[128 = 0]
[135 134 136 174 129 106 119 139 121 135  92 114 125 156 193 127 119 130
 134 106 133 107 126 127 135 119 113 122 149] | <82> > (70)
[130 158 139 168 135 119 139 143 137 125 137 113 125 173 137 123 117 120
 156 126 122 123 132 135 129 126  76 131 109] | <81> > (92)
[133 140 134 126 137 129 152 109 127 112 183 131 129 122  97 119 131 120
 111 131 141 132 129 134 124 130 187 153 137] | <79> > (82)
[130 131 137 155 130 116 111 139 133 128  75 121 134 136 176 138 131 142
 143 116 117  94 133 130 129 116  84 121 129] | <82> > (70)
[125 131 119  92 125 139 117 146 129 101  38 129 128 120  58 125 131 152
 151 145 168 130 150 124 119 150   4 131 105] | <81> > (89)
[144 131 136 183 129 105 122 137 128 143 106 110 127 165 206 131 123 132
 144 107 124 103 118 116 136  96 126 116 136] | <82> > (70)
[121 125 119 139 121 116 149 120 139 114 179 125 132 139 130 131 138  90
 118 115 137 120 117 123 129 132 162 141 135] | <79> > (79)
[134 144 131 153 127 121 124 142 127 154  92 124 126 147 160  88 127 133
 148 125 141 122 137 121 126 112  71 114 124] | <82> > (78)
[131 161 138 166 137 125 133 142 134 115 136 129 121 160 101 129 123  93
 170 115 117 107 129 129 133 132  83 130 122] | <81> > (83)
[132 132 128 126 143 125 140 110 140 122 200 132 123 134 112 127 132 114
 118 125 148 129 121 121 130 130 207 129 167] | <79> > (82)
[124 142 135 131 115 133 150  99 138 114 154 129 141 122 110 118 133 123
 102 115 144 135 128 130 112 136 158 142 142] | <79> > (79)
[142 136 130 150 116 127 125 145 129 138  92 119 136 141 170 134 125 129
 138 114 135 113 112 117 144 117 108 117 126] | <82> > (80)
[119 138 136 156 131 123 127 101 136 110 200 137 118 125 119 125 138 119
 111  99 130 134 121 133 136 132 194 133 131] | <79> > (79)
[129 131 128 139 124 136 129 112 134 112 156 130 138 130  95 124 151 137
 102 112 160 120 126 125 128 140 129 112 135] | <79> > (79)
[149 137 133 139 140 129 145 130 131 118 174 124 133 135 130 143 129 118
 108  99 131 114 122 104 120 144 185 138 146] | <79> > (79)
[146 143 128 165 119 122  61 144 129 128  94 116 116 136 159 125 125 151
 136 132 125  98 131 106 136 116  85 128 130] | <82> > (70)
[126 118 138 178 133 117 124 126 108 179 124 120 130 159 205 133 115 124
 126 116 128 105 112 116 138 106 164 123 134] | <82> > (78)
[126 148 136 164 148 116 138 105 138 128 245 134 113 156 151 133 113  88
 127 116 119 123 100 119 133 121 252 153 130] | <79> > (85)
[131 170 142 192 128 118 155 124 133 119 155 115 122 164 170 122 122 120
 153 110 162 118 115 137 134 124 130 114 146] | <81> > (83)
[133 165 143 186 139 109 123 137 131 114 123 115 127 166 139 115 109 127
 161 120 138 109 125 125 140 123  74 144 116] | <81> > (92)
[137 140 116 140 122 115 122 145 117 142 112 119 118 138 159 144 118 133
 141 125 120 102 115 109 127 121 130 109 132] | <82> > (70)
[126 129 138 130 137 136 143 108 124 130 198 126 124 135 123 138 138 117
 103 106 140 127 114 110 124 128 211 135 147] | <79> > (79)
[104 142 133 138 122 126 158 117 134 116 206 122 121 129 122 126 130 111
 114 107 129 118 113 126 133 134 226 151 145] | <79> > (79)
[121 136 139 133 131 128 132 108 135  98 191 107 127 131 102 130 122 120
 104 116 137 127 125 152 126 139 183 141 129] | <79> > (79)
[136 163 141 193 134 115 139 129 130 121 131 140 125 155 151 118 116 128
 152 118 134 110 126  96 133 122  86 123 118] | <81> > (92)
[137 136 135 161 131 113 124 139 117 139 106 116 135 148 187 135 114 120
 140 104 126 111 121 122 127 119 128 144 133] | <82> > (70)

[116 149 123 129  94 151 140 116 147 154 125 135 123 113 100  78 101 128
 130 131 107 134 121 113 130 141 124 148 146] | (35) > <13>
[125 141 120 131 111 135 150 107 142 149 122 126 133 139  91  90 144 131
  84 134 123 138 121  98 137 141 131  88 115] | (35) > <15>
[126 115 147 130 123 141 119 126 147 144 125 108 125 103 116 129 163 123
 115 144 124 128 125 117 132 140 127 112  85] | (30) > <4>
[127 133 121 143  89 132 137 116 134 133 121 134 132 147 100  83 157 127
  91 127 126 131 119 114 135 129 126 134 135] | (35) > <13>
[128 118 142 134 123 140 122 131 133 141 131 124 138 127 121 123 139 127
 136 135 123 130 135 126 127 135 126 124 111] | (30) > <8>
[126 124 122 118 103 141 147 107 150 152 128 123 119 140  88 104 130 127
  69 125 118 129 114 104 130 149 133 122 129] | (35) > <13>
[125 141 125 144  81 138 129 120 153 155 118 142 115 123 100  84 108 129
 125 128 123 137 118 106 127 134 130 139 156] | (35) > <13>
[130 140 137 121 128 140 134 131 152 147 135 121 132  86 142 146  95 124
 161 139 131 135 131 120 128 140 134 120  79] | (30) > <8>
[129 126 125 129  83 144 144 126 145 139 123 133 137 148  82  85 135 132
 104 134 116 134 119  95 132 136 125 136 131] | (35) > <15>
[132 110 139 149 109 126 120 137 128 158 126 126 114 121 113 126 140 124
 127 138 121 128 125 118 125 141 129 158  80] | (30) > <8>
[124 126 140 128 138 144 120 130 131 128 126 123 143 131 120 143 156 122
 166 133 113 129 138 131 118 128 121 128 104] | (30) > <4>
[124 134 137 123 126 137 143 116 132 146 122 105 127 106 114 130 148 120
 121 145 156 138 135 119 131 140 129 128  61] | (30) > <4>
[118 144 124 162 111 121 138 106 148 123 133 134 114 152 109  97 137 129
 124 135 118 132 123 115 131 124 128 130 167] | (35) > <15>
[125 122 143 128 138 153 132 122 117 155 127 108 123 100 117 127 137 128
 125 137 116 131 128 121 134 137 128 130  81] | (30) > <8>
[120 122 128 135 108 144 140 117 128 160 120 147 113 128 100  89 121 128
 114 129 118 130 118 109 125 143 127 141 143] | (35) > <13>
[134 132 152 115 124 147 138 124 154 133 126 120 136 113  92 133 142 126
 140 139 129 137 135 110 128 136 128 121  77] | (30) > <4>
[120 142 128 132 133 151 154 100 144 152 118 117 108 135  88 117 129 125
  99 145 112 135 111  83 132 142 136 128  96] | (35) > <15>
[126 124 117 121  73 132 157 123 139 139 123 126 130 163  86 108 123 125
 101 135 116 134 108  97 131 138 140 128 112] | (35) > <15>
[129 117 122 139  77 134 148 115 139 142 119 136 121 157  92  92 139 127
 110 136 121 132 111 102 131 142 126 133 130] | (35) > <13>
[123 131 144 133 143 143 118 122 134 136 126  99 137 120 116 144 146 126
 160 131 116 135 136 125 135 125 130 133 101] | (30) > <4>
[129 117 147 141 131 128 105 136 124 136 126 116 132 125 128 145 161 127
 139 133 130 135 124 129 124 132 135 127 108] | (30) > <4>
[120 128 134 128 134 136 128 118 134 141 124 122 128 117 122 133 143 117
 141 138 118 131 131 124 132 130 127 126  93] | (30) > <4>
[132 116 137 122 136 143 137 134 127 153 130 118 134 101 127 145 106 129
 148 134 119 127 123 128 128 147 134 123  72] | (30) > <8>
[126  93 152 141 126 141 111 128 135 155 122  96 125 112 117 139 159 123
 107 143 111 134 122 113 129 149 139 111  67] | (30) > <4>
[122 149 125 113 125 143 136 129 152 145 133 113 127  95 130 148  95 120
 162 138 127 138 134 121 133 138 132 119  74] | (30) > <8>
[132 111 134 130  99 147 137 108 153 129 115 121 125 153  94 104 168 129
  90 139 131 138 117 107 129 141 128 120 137] | (35) > <15>
[121 135 127 127 116 137 135 130 133 138 129 125 134 128 123 137 113 123
 125 127 115 131 119 117 136 138 137 126  72] | (30) > <8>
[129 140 122 135 103 135 144 108 153 145 118 124 106 156  87  87 140 128
  82 138 116 131 112  88 123 148 136 111 134] | (35) > <15>
[119 158 118 124 129 148 159 106 166 161 121 122  94 108  93 106 115 124
 129 133 122 128 120  84 126 140 137 127 127] | (35) > <13>
[130 124 147 147 141 143 112 124 133 142 121 115 130 109 131 123 165 125
 132 137 132 128 133 128 135 133 123 131  87] | (30) > <4>
[128 149 140 144 132 155 130 114 149 160 129 123 118  88 134 121 103 136
 158 128 113 137 129 110 137 148 131 139  81] | (30) > <8>
[131 124 130 131  93 140 141 123 117 159 115 146 115 132  86 101 116 129
 151 128 120 131 119 113 123 141 125 139 154] | (35) > <13>
[123 134 124 130  86 138 137 120 150 136 130 121 120 135 101 104 140 123
 124 128 122 132 121 108 133 131 125 130 128] | (35) > <15>
[132 136 140 137 122 136 125 125 132 130 127 119 140 113 129 127 152 122
 117 136 128 131 130 131 135 130 124 133  84] | (30) > <4>
[125 153 124 120 112 151 160 118 154 139 125 144 120 127 107  98 107 132
 124 135 130 150 118 102 129 142 135 124 118] | (35) > <13>
[127 119 121 132 106 131 131 132 121 153 117 124 120 143  84 107 135 122
  99 136 113 121 113 110 130 144 131 131 118] | (35) > <13>
[128 147 137 125 122 137 126 130 147 136 136 131 129 106 137 132 111 118
 160 130 115 145 135 120 133 126 134 129  92] | (30) > <8>
[123 132 147 121 149 143 130 120 138 147 121 109 126  99 125 134 156 125
 120 142 124 127 129 114 132 143 124 121  70] | (30) > <4>
[114 128 133 137 111 133 115 126 136 136 137 115 127 112 117 125 152 114
 135 129 120 127 136 132 130 129 131 134 121] | (30) > <4>
[120 133 141 132 136 148 131 121 145 138 128 121 139 104 121 130 147 126
 149 138 122 134 125 128 135 130 128 130  85] | (30) > <4>
[157 123 135 135 114 146 132 114 143 136 122 132 126 141  97 104 146 127
 119 136 120 138 124 106 124 133 124 126 146] | (35) > <15>
[126 136 123 123  96 147 152 125 142 146 124 147 127 133  96  89 113 124
 136 129 116 135 126 110 123 143 124 134 137] | (35) > <13>
[125 138 113 124 138 150 162 105 139 142 120 130 128 148  99 104 127 131
 109 136 116 135 118 108 136 137 135 126 121] | (35) > <15>
[128 113 138 121 120 128 136 126 136 137 118 106 125 132 118 151 160 137
 118 142 131 129 125 107 131 136 134 111  78] | (30) > <4>
[132 143 120 111  99 144 151 113 155 126 122 137 136 128 105 112 121 115
 147 130 125 136 128 114 127 114 134 124 150] | (35) > <15>
[122 125 118 114  79 126 159 115 139 135 123 127 131 155  90 109 141 117
 114 136 116 135 114 101 130 136 133 129 126] | (35) > <15>
[126 123 134 137 103 139 124 129 140 131 131 111 136 127 121 127 164 120
 117 137 144 135 124 128 142 137 129 120 104] | (30) > <4>
[130 145 130 129 107 124 126 131 114 159 129 106 114  96 121 138 137 122
 114 142 114 133 117 107 131 136 130 123  73] | (30) > <8>
[131 129 137 144 104 139 126 131 134 147 127 125 127 119 117 111 119 125
 108 136 118 131 125 122 138 143 124 135  80] | (30) > <8>
[123 158 124 136 122 147 149 105 154 134 126 134 126 128  95  94 129 126
 142 120 112 133 114 118 134 123 129 137 151] | (35) > <15>
[127 121 128 140  95 137 119 124 133 146 124 120 137 121 115 108 157 126
  89 142 121 124 130 125 116 143 125 137  81] | (30) > <4>
[124 143 137 126 110 147 126 126 147 158 131 107 125  85 120 131 102 128
 126 137 113 133 110 123 137 141 133 132  67] | (30) > <8>
[126 122 142 147 100 143 111 126 140 141 126 114 136 123 113 118 152 126
 127 132 126 128 124 124 136 139 122 125 105] | (30) > <4>

[145 163 134 121 148 131 131 134 126 134 108 148 115 127 145 137 143 116
 128 124 133 125 129 136 115 128 128 118 115] | (227) > (437)
[114 115 124 126  95 139 108 128 125 134 111 119 126 124 133 122 122 123
 123  74 137 143 128 150 135 130 145 137 119] | (224) > (431)
[126 136 127 131 124 125 132 127 122 128 110 138 124 124 122 121 110 123
 126  61 126 129 119 139 126 118 141 126 125] | (226) > (452)
[138 159 131 119 117 129 134 135 120 137 110 142 122 122 137 137 130 121
 127 109 125 112 125 139 122 128 122 117 120] | (227) > (449)
[112  81 128 133  96 128 102 127 121 134 139 121 126 123 123 130 111 137
 131 140 133 123 128 142 132 135 132 141 117] | (228) > (429)
[132 150 131 130 139 123 128 131 125 128 112 153 114 114 127 127 114 122
 123  75 132 126 120 134 121 116 143 120 114] | (226) > (451)
[112  87 131 136  86 114 114 127 109 127 136 123 127 120 116 136 104 139
 127 126 140 123 135 146 134 128 136 136 124] | (228) > (429)
[114 131 125 123  94 129 122 133 122 132 112 123 135 125 136 124 124 125
 127  78 132 144 127 151 129 132 133 131 122] | (224) > (431)
[135 130 134 124 104 135 120 133 124 135 108 129 116 121 141 132 139 125
 128 122 129 115 131 140 122 129 132 130 117] | (227) > (449)
[141 157 133 129 115 123 134 131 115 130 110 151 115 122 137 139 127 127
 123 121 135 113 131 141 115 127 127 119 118] | (227) > (437)
[127 131 130 136  80 120 102 134 116 130 139 138 123 117 118 141 117 141
 137 132 134 106 125 148 137 129 128 135 115] | (228) > (442)
[130 158 128 127  90 135 118 131 121 139 108 138 113 120 145 138 135 124
 118 106 130 129 131 141 121 126 134 126 108] | (227) > (436)
[111 149 122 128 109 128 127 131 129 106 123 135 127 130 130 127 122 126
 126  63 128 156 126 149 130 122 146 127 121] | (224) > (440)
